Here is a tiny trained network, its code and every weight. The questions are about switching its units off for an input and a class, where a switched-off unit gives its printed mean instead of its output.

import numpy as np


def w(rows, s, z=0):
    codes = np.array(rows[::2]) - 128.0
    scale = np.full(codes.shape[1], s)
    scale[-1] = z or s
    return codes * scale


def f(y):
    return y / 2 * (1 + np.tanh(0.7978845608 * (y + 0.044715 * y**3)))


def log_softmax(a):
    a = a - a.max(-1, keepdims=True)
    return a - np.log(np.exp(a).sum(-1, keepdims=True))


def net(x, mask):
    res = np.array(x, float).reshape(1, 2) / 4 @ E
    y = f(res @ A[0][:, :-1].T + A[0][:, -1])
    res = res + np.where(mask, y, B[0][:, -1]) @ B[0][:, :-1]
    return log_softmax(res[-1] @ U[:, :-1].T + U[:, -1])


A, B = {}, {}
E = w([
[75,243,94,134,167,247,168,119],'x0',
[76,115,46,54,234,87,93,9],'x1',
],0.011)
A[0] = w([
[115,122,117,115,155,75,115,162,68],'n0',
[173,182,201,186,35,233,179,222,186],'n1',
[100,97,103,116,121,74,139,110,22],'n2',
[86,121,113,112,129,203,65,126,207],'n3',
[66,193,89,97,173,184,152,98,71],'n4',
[168,122,125,130,127,130,131,124,90],'n5',
[171,27,196,133,57,33,126,197,135],'n6',
[193,100,144,180,96,81,134,113,140],'n7',
[136,52,160,130,98,9,134,144,254],'n8',
],0.014,0.005)
B[0] = w([
[178,146,126,132,115,158,124,120,140],'n0',
[132,89,253,119,96,231,110,153,255],'n1',
[162,118,166,131,106,128,121,146,148],'n2',
[147,155,108,168,139,98,127,160,161],'n3',
[125,138,75,123,117,99,152,122,198],'n4',
[141,129,118,125,113,142,122,131,130],'n5',
[94,164,51,134,158,79,144,104,254],'n6',
[126,136,113,113,144,88,145,110,182],'n7',
[228,119,56,133,137,82,93,131,231],'n8',
],0.022,0.026)
U = w([
[213,73,145,112,110,132,63,129,6],'0',
[88,141,248,121,63,220,157,159,145],'1',
[112,208,28,115,161,77,163,95,246],'2',
],0.012,0.0027)

Each question gives the input, the list of numbers given to net, and the class t.
The units are the neurons (one row each of A and B). Each row of codes is followed by its name. A weight is (code - 128) times the scale printed after its matrix; where a second scale follows, it is the last column's (A, B and U).
mask holds one flag per neuron, in row order. A switched-off neuron (its flag False) gives its mean, the last column of its row in B, instead of its output. The means were averaged over made-up inputs and are rounded, as every weight is.
A unit's drop is (log p(t) with every unit on - log p(t) with that unit switched off) / (log p(t) with every unit on - log p(t) with every unit switched off).
The circuit of an input: a set's keep is (log p(t) with only the set's units on - log p(t) with every unit switched off) / (log p(t) with every unit on - log p(t) with every unit switched off). Starting from all 9 units, units are removed one at a time, each time the one whose removal leaves the highest keep (on an exact tie, the one counted first), for as long as the keep stays at least 0.8.
units of the circuit, in order: the units of the circuit, biggest drop first
top k neurons: the k neurons with the biggest drops, biggest first
drop of u: that unit's drop, to one decimal
input [-1,-5], class 1: units of the circuit, in order : n1
input [-2,6], class 0: top 2 neurons : n6, n2
input [-8,8], class 2: top 2 neurons : n1, n6
input [-2,4], class 0: top 2 neurons : n6, n4
input [-2,3], class 0: top 3 neurons : n6, n4, n7
input [-2,-2], class 2: top 2 neurons : n1, n6
input [-3,5], class 0: top 2 neurons : n6, n4
input [1,-8], class 1: drop of n2 : 0.0
input [-1,-4], class 1: drop of n1 : 0.4
input [-5,2], class 2: drop of n1 : 2.4
input [-2,7], class 0: drop of n2 : 1.3
input [5,0], class 1: top 2 neurons : n6, n8
